In the rows, 128 means zero.
[145 149 131 139 133 166  95 159 126 111 114 153 129 128  92 150 149 123
 134 146 105 129 116 157 112 125 136 149 145 120 146 118 135 141 142 114
 116 115 141 124 115 120 158 165 176 121]	7
[150 126 158 128 127 129  99 164 127 127 134 160 129  95  79 135 124 115
 132 103 170 154 141 118 154 132 159 128 124 141 124 118 120 123 120 135
 100 127 143 140 101 105 134 145 166 126]	0
[122 115 116 113 122 123 137 111 116 153 158 142 128 124 155 141 142 131
 131 161 155 132 143 135 146  88 128 141 126 143 112 130 130 131 129 138
 127 116 145 129 105 121  95  99 115 136]	8
[109  95  82 116 125 113 157  83 127 143 165 106 151 162 193 145 131 145
 119 174 138 105 120 132 136  78 111 140 128 171 101 160 132 130 139 138
 160 123 124  99 134 137 107  50  75 151]	1
[144 131 129 131 104 123 147 127 123 101 148 135 132  97 117 108 122 118
 117  83 130 149 145  94 117 144 136 101 126 134  96 121 110  90 123 138
 119 141 122 136 148 134 127 119 126 131]	0
[142 141 127 133 119 146 106 149 113 128 125 172 130 117 108 151 127 130
 135 138 144 134 124 147 130 108 136 139 142 117 133 137 137 129 138 131
 125 115 143 118 109 122 142 147 148 115]	7
[126 120 106 132 121 132 138 110 122 116 114  99 144 140 121 134 150 131
 124 134  99 116 134 127 109 132 117 131 137 124 120 126 126 138 140 132
 145 131 136 113 136 138 131 142  97 127]	5
[139 146 121 146 108 121 150 124 115 120 137 162 140  98 115 147 115 126
 120 127 142 131 138 130 126 106 126 117 146 102 119 138 129 114 122 137
 138 127 135 126 135 137 120 122 116 113]	9
[156 142 141 134 125 144  98 154 115 119  86 148 125 129  73 155 147 110
 138 138 124 117 129 139 117 140 141 140 141 119 154 113 137 152 128 126
 109 125 155 118 118 115 142 179 164 106]	2
[101  83 114 137 163  81 147 136 138 150 148  87 149 121 151 137  92 140
 116 125 155  93 130 126 137  96 104 134 119 151 123 163 147 134 129 129
 161 115 119 122 112 125 119  79 109 151]	9
[155 137 163 144 115 113  95 156  98 153 107 212 112  91  70 161  92 117
 136 118 216 168 131 140 165 101 158 136 141  95 149 141 138 126  98 137
 111 112 169 128  97 102 110 153 165  92]	2
[127 115 126 129 135 129 124 135 124 140 129 112 133 128  99 137 159 133
 141 157 132 115 152 146 133 112 125 144 135 123 132 114 139 165 133 131
 121 114 145 120 107 119 114 137 136 135]	8
[139 162 125 137  96 122 148 120 104 110 123 118 133 119 114 121 136 110
 126  86 101 145 150 121  98 146 135 116 135  97 119 133 132 107 142 133
 128 134 126 114 136 134 130 140 131 116]	7
[131 106 148 122 134 117  98 149 119 170 115 148 146 142  83 162 138 124
 152 162 183 123 142 158 169  94 146 164 132 136 155 135 156 168 118 136
 121 111 153 102  86  99 119 133 149 122]	1
[119 110 106 129 126 124 146 114 127 130 138  90 140 132 126 131 156 141
 134 151 106 100 153 132 118 114 106 128 136 128 119 120 138 150 141 135
 134 119 135 113 129 137 114 118 107 146]	8
[168 159 105 147 117 163 126 135 120  78 106 152 128 114 121 142 138 113
 117 134  81 117 107 127  80 146 126 113 148 124 127 121 116 122 140 124
 118 131 135 131 169 151 157 155 138 119]	2
[100  88  78 120 124 118 159  82 135 131 139  74 152 149 138 145 134 154
 124 174 100  84 138 123 108 104  96 125 134 151 103 149 140 151 154 130
 150 122 135  94 140 151 116 100  88 135]	4
[154 171 114 125 120 165 113 139 125  81  97 135 130 138 116 131 187  98
 128 136  46 108 133 134  82 170 124 138 140 118 133 101 126 150 150 124
 105 144 139 127 145 136 156 182 138 118]	3
[157 166 183 123 104 137 108 161 110 136 124 202 142  86  77 131 115  97
 147  72 182 185 151 123 167 140 178 139 129 118 133 118 109 100  97 153
  89 133 125 146 130 102 128 143 171 116]	1
[137 126 117 126 173 163  96 170 148 110 104 107 153 145 129 144 155  98
 132 137  91  90 106 153 110 143 130 161 120 167 150 127 134 162 143 116
 113 123 109 131 137 120 170 132 170 157]	1
[146 150 101 143 130 152 140 133 126  96 125 138 147 115 127 151 145 121
 119 155  84 102 122 136  97 125 115 127 146 125 123 126 125 134 143 124
 136 130 131 130 148 144 140 136 128 124]	9
[137 127 123 130 123 147 117 130 120 119 106 124 139 133 103 139 160 116
 132 130 111 123 139 134 120 137 131 143 137 121 130 115 122 141 136 131
 128 128 141 119 124 125 137 165 126 121]	5
[123 128 128 128 108  98 138 115 117 135 133 130 130 127 127 127 126 130
 128 123 133 134 148 125 136 117 119 128 134 108 116 139 139 138 123 137
 140 128 152 110 119 132 108 129 103 116]	3
[115  94 108 134 151 124 103 140 134 146 133 112 138 151 127 165 123 164
 130 182 135  97 110 162 128  80 107 157 139 148 138 151 158 164 146 118
 152  99 154  99  92 125 134 116 131 137]	7
[134 135  87 125 125 155 151 103 132  92 130  79 137 139 133 123 180 129
 124 152  46  87 143 129  77 142 104 124 141 130 116 106 127 146 155 128
 130 131 121 121 160 154 134 130 106 149]	8
[158 174  97 125 123 170 124 135 127  64 102 114 131 139 132 126 186  96
 118 130  21 100 127 128  69 179 118 131 139 121 120 107 117 144 159 121
 115 148 131 130 165 148 156 169 130 125]	3
[139 131 117 123 132 151 118 130 127 124 112 118 149 149 115 147 168 117
 142 157 108 100 132 145 117 129 129 154 135 142 139 125 137 160 139 130
 125 131 129 102 137 120 138 138 136 130]	1
[142 120 143 134 144 141  94 160 128 148 124 172 121 107  79 158 142 129
 142 163 170 135 134 159 164  95 138 149 138 111 150 124 145 158 122 126
 113 105 161 137  90 109 115 152 170 125]	8
[128 114  97 127 122 140 132 103 124 129 135 145 137 111 117 159 115 141
 122 162 132 118 127 135 123 100 121 127 139 135 110 154 131 134 139 129
 135 116 148 115 139 143 121 119 121 119]	4
[147 125 129 146 135 148  99 166 122 144 118 168 128 118  84 161 117 132
 145 163 147 125 128 140 162  97 134 159 143 126 148 123 138 157 121 136
 119 115 147 122 102 112 122 156 152 117]	6
[105  86 126 130 165  95 114 149 144 145 131 109 133 136 149 128 107 134
 119 127 144 103 125 135 141 102 108 147 118 152 135 151 147 152 127 123
 142 114 139 118 104 119 134 111 117 148]	3
[138 130 105 126 126 149 123 113 123 123 121 156 132 110 105 161 120 131
 128 166 132 120 123 139 118 109 126 122 138 129 129 144 136 140 140 124
 120 121 146 122 132 137 128 140 141 116]	4
[146 125 100 134 116 141 128 118 124 107 133 141 123 118 126 140 129 130
 113 139 117 123 124 121 110 117 119 113 136 127 111 139 139 123 137 124
 133 128 139 115 138 143 125 126 123 123]	0
[131 115 106 139 149 151 110 154 130 120 126 124 139 136 119 158 134 144
 126 162 103 103 111 153 110 105 115 150 142 143 131 137 144 155 151 116
 134 105 142 118 113 133 150 132 143 140]	7
[134 139 142 113 108 126 124 120 108 159 145 182 136 127 137 154 133 109
 140 149 184 160 135 143 170  93 158 150 127 138 129 138 129 123 114 141
 118 129 139 118 105 104 104 105 139 117]	1
[114  94 121 146 160 113 117 155 142 147 130  87 133 132 132 129 104 133
 131 126 124 106 131 122 140 111 112 155 119 159 142 137 138 146 124 128
 134 119 116 124 114 117 129 112 135 154]	6
[159 150 133 129 128 171  96 153 124 119 112 189 141 125  89 163 153 109
 141 156 136 129 116 157 139 120 153 154 143 124 146 123 131 145 124 130
 102 120 139 129 128 121 144 154 167 119]	1
[139 153 121 108 112 163 120 111 124 128 130 164 130 115 129 153 148 109
 137 156 119 141 133 134 125 132 144 137 126 143 120 119 114 123 140 124
 101 135 139 129 128 125 125 144 158 111]	4
[136 109 101 132 131 128 127 121 133 118 126  91 129 147 112 143 161 128
 121 163  96  99 132 128 102 124 114 125 133 142 124 128 147 154 147 116
 136 128 143 104 112 137 135 131 124 134]	0
[133 128 152 123 158 145  87 166 139 140 105 155 133  97  80 148 119 100
 140 119 153 131 128 144 140 140 144 155 118 141 152 131 133 148 126 118
  99 119 134 135 110 101 149 166 197 121]	4
[122 126 140 145 132 112 137 138 127 118 122 118 141 101 135 107 105 104
 120  63 141 156 134 111 126 143 131 123 118 124 123 137 113  98 118 132
 128 130 113 144 137 124 139 129 133 140]	5
[106  92 134 131 113  77 160 119 115 155 173 118 146 109 137 123  73 158
 121  85 175 150 150 105 145  91 125 117 128 142  94 156 125  89 120 148
 155 113 131 120 118 130 106  73  91 141]	7
[135 141 125 136 102 132 143 112 114 115 118 124 140 122 106 127 145 116
 127 101 112 144 147 118 114 142 132 122 139 104 120 116 116 118 128 137
 131 136 132 120 140 133 124 152 111 118]	5
[134 118  96 112 135 149 121 114 131 134 144 136 149 156 172 159 159 120
 132 188 118 103 116 149 129  95 125 157 129 173 122 135 130 149 145 132
 131 126 128 109 125 127 130  97 118 143]	1
[120 126 118 134 119 117 138 121 117 126 132  91 141 138 123 133 133 139
 130 132 103 119 140 135 105 123 121 135 137 124 120 136 137 139 146 129
 142 120 134 102 121 133 133 126 119 129]	7
[106  57 131 133 183  94  99 158 141 175 124 101 145 130 122 152 100 139
 128 133 191 113 124 141 166  93 121 158 112 162 143 156 143 157 125 125
 151 102 142 122  74 102 129 111 123 151]	5
[147 145 100 130 123 170 124 128 131  99 121 143 145 134 134 148 154 122
 126 151  90 110 115 142 110 120 123 139 141 140 126 134 131 135 139 129
 123 129 122 120 164 145 145 120 132 138]	1
[126 113 135 129 164 129 113 158 137 132 122 114 132 110 121 119 128 115
 133 114 137 117 139 138 126 132 122 151 117 134 139 127 140 141 127 124
 114 115 118 139 127 112 132 135 160 144]	8
[109  46  95 128 156  89 140 115 147 151 162  78 142 143 147 143  96 167
 112 148 166  88 124 110 144  81 100 126 121 183 100 160 143 145 142 135
 163 110 135 101  95 133 120  70  80 165]	0
[130 103 109 143 151 143 103 153 135 146 128 129 126 138 112 167 125 146
 141 191 124 101 120 145 144  88 116 159 142 150 144 130 139 174 131 127
 133 110 149 117 101 118 125 129 135 137]	6
[130 124 143 130 124 118 131 126 120 146 131 131 124 111  93 128 140 125
 137 125 151 140 157 137 143 119 137 134 130 102 134 119 141 139 119 134
 118 119 143 125 112 116 100 139 143 124]	8
[155 177 107 115 126 179 113 138 130  85 123 160 127 131 159 132 186  91
 124 156  53 119 118 138  97 158 131 140 134 138 123  99 107 136 151 117
 107 145 132 136 144 133 155 158 145 123]	3
[139 154 142 137 107 130 123 135 106 123 114 133 134 125  86 136 140 116
 136 113 118 144 146 137 115 133 144 143 140 104 137 124 136 126 136 131
 118 127 135 111 111 117 137 160 155 110]	7
[146 130 187 121 117 102 106 163 103 169 122 192 101 100  68 147  96 109
 145 109 252 170 160 133 205 112 176 145 124  90 147 132 147 135 107 130
  98 123 164 115  62  81  95 165 169  98]	0
[140 168 129 113  90 120 142 108 106 115 146 182 120 107 168 114 135  97
 119 109 127 168 141 117 131 130 141 119 124 114 101 130 112  95 121 139
 122 146 141 140 138 132 108 124 114 106]	3
[103 109  96 137 137 100 160 116 126 115 148  68 145 133 181 106  99 132
 106  90 101 114 122 112  93 119 102 123 117 150 104 168 134 102 148 128
 157 123 101 118 143 144 140  80 105 156]	7
[130 120 146 137 151 127 108 162 131 131 111 138 142 107 106 126 117 100
 128  80 152 149 133 126 141 140 142 145 119 124 136 132 121 124 119 130
 119 121 122 142 118 108 139 148 153 129]	5
[140 127 145 121 142 151  88 156 127 147 118 163 132 129 114 160 151 112
 142 158 148 146 122 149 155 119 149 162 127 141 146 111 121 146 131 124
 110 121 152 133  87 102 131 161 165 119]	5
[144 112 147 136 151 156  70 178 132 140  99 182 126 123  67 169 147 118
 142 158 164 133 116 169 155 111 144 163 139 118 158 108 132 168 124 124
 111 109 162 137  79 100 149 183 173 117]	5
[131 120 116 132 114 125 130 113 115 140 137 164 141 128 134 148 115 139
 129 148 174 130 123 142 147  82 129 137 138 130 125 155 144 130 119 142
 135 116 139 106 133 128 113 101 111 127]	1
[132 126  95 143 144 143 135 130 136 108 130 120 144 128 133 156 141 136
 118 172  98  86 118 144 104 109 107 133 144 137 128 132 132 145 143 116
 147 124 132 124 137 140 138 121 119 136]	9
[114  85 135 143 148  80 119 148 126 156 127 122 132 115 131 135  74 131
 118 100 190 126 122 123 150  95 122 136 119 143 134 166 146 125 111 132
 140 107 138 121 111 116 122  99 128 136]	2
[147 144 172 125 112 124 100 148 101 165 114 190 130 116  65 152 130 107
 155 126 214 162 150 151 180 110 171 160 133 104 155 128 142 145 103 142
 102 122 147 112  90  87 114 154 166 104]	1
[150 166 103 142 102 162 149 120 124  86 116  98 130 134 122 117 164 109
 135 124  35 113 145 109  84 163 117 126 142 122 124  98 114 125 142 132
 118 151 111 119 171 144 136 154 130 126]	6
[131 111  66 134 118 141 151  99 134  87 141 106 132 135 163 133 141 143
 103 162  79  94 112 118  87 116  94 104 139 142  94 146 138 128 153 123
 149 130 133 111 155 165 135 102  89 141]	0
[133 110 110 142 163 132 113 162 141 107 106  92 140 136 136 133 128 114
 119 123  94  90 105 127  98 138 111 137 121 157 139 134 134 147 140 117
 127 121 119 130 138 135 159 133 150 147]	2
[163 195 145 126 117 169 117 147 119 106 118 183 130 106 112 150 172  82
 135 141  98 148 135 143 115 155 156 143 137 117 140  90 107 122 130 121
  96 146 131 149 122 113 139 167 179 105]	9
[111 106  99 135 128 103 164 107 127 127 146  83 147 140 138 138 140 144
 118 163 105  88 140 129 111 105 104 130 139 133 115 138 140 147 141 128
 158 127 131 111 128 142 115 102  89 135]	9
[142 133 124 118 117 134 119 125 119 131 139 154 121 126 134 148 143 105
 125 149 151 145 131 128 137 114 148 131 123 144 119 127 130 125 133 123
 112 131 146 123  96 111 117 127 145 118]	0
[164 188 126 114 113 191 110 135 124  95 117 164 137 137 139 144 188  81
 139 148  73 137 118 149 102 155 154 151 130 142 135  97 108 127 139 124
  92 149 117 135 155 123 149 151 175 122]	1
[142 152 149 136 114 119 137 138 115 134 121 145 135 110  87 142 139 113
 136 123 139 136 154 132 129 136 142 133 137 101 135 118 131 132 121 132
 122 134 137 125 114 118 120 150 140 105]	9
[158 172 125 144 125 173 119 150 124  94 111 165 135 111  89 155 163 108
 129 151  95 119 126 146 102 142 135 136 150 108 142 104 122 138 132 116
 111 131 136 142 137 128 148 170 158 112]	9
[123 116 138 128 148  95 116 153 129 135 130 142 131 105 138 120  98 109
 117  85 156 136 131 124 147 120 128 132 114 133 126 156 140 128 118 134
 129 119 136 138 112 118 126 118 134 134]	3
[169 170 147 135 118 162 110 167 124  87 112 157 132 104  94 130 144 102
 131  92  95 136 127 113 102 174 147 124 140 134 134  93  96 111 127 130
  91 137 128 150 157 133 163 168 163 126]	2
[146 145 183 133 120 114 115 166 117 147 132 186 143  78  65 141 111 116
 144 101 187 161 161 127 168 128 163 138 132 115 138 108 117 116 101 144
 106 129 139 148 100 101 122 154 162 108]	9
[117 102 102 121 144 137 123 119 137 147 155 116 139 137 160 146 163 139
 132 186 127 106 133 150 137  90 115 152 125 161 118 123 132 153 139 126
 131 110 144 121 107 127 113 100 122 150]	8
[138 119 118 117 146 158 117 141 147 115 127 122 151 113  96 149 137 130
 135 143 101 109 132 124 114 149 126 133 132 169 120 117 111 135 144 122
 112 123 133 137 142 131 153 138 152 139]	4
[118 130 111 126 108 102 174  97 113 141 166 136 145 121 175 139 124 126
 120 150 137 129 139 120 131  95 124 118 130 134 101 136 118 111 130 139
 149 135 128 121 119 137 100  83  91 125]	9
[133 138 133 119 100 122 145 108 110 147 157 167 124 105 139 128 139 118
 133 132 158 162 153 129 149 102 143 127 126 115 109 122 120 108 118 143
 117 126 138 136 115 127  94 113 127 122]	8
[146 114 112 135 132 141 110 141 127 121 128 153 123 119 111 153 131 128
 121 159 144 120 121 136 130 106 129 131 136 130 123 138 144 148 137 122
 123 119 151 115 112 127 130 138 134 122]	0
[112  72 133 131 114  62 160 109 119 162 174 135 131  95 132 123  69 152
 114  90 217 156 149  92 163  83 134  90 120 142  87 169 131  99 106 155
 153 117 144 116 104 125  87  58  85 134]	0
[145 135 132 139 167 159  84 176 142 120 107 143 137 128  83 175 156 122
 136 185 110  93 114 175 118 122 127 160 143 134 167 102 144 178 134 107
 115 114 149 136  99 114 152 166 183 128]	9
[126  83 168 110 156  84  83 176 130 185 137 171 127 118  89 158  91 138
 147 140 222 136 145 135 198  82 144 151 122 146 145 143 142 160 111 140
 129 108 170 132  58  90 105 131 139 123]	3
[ 98  76  82 125 160  90 142 112 145 124 146  73 137 146 191 119 109 144
 102 131 112  79 115 122 110 101  84 133 116 167 107 171 143 143 142 127
 167 119 126 114 134 142 131  77  75 160]	3
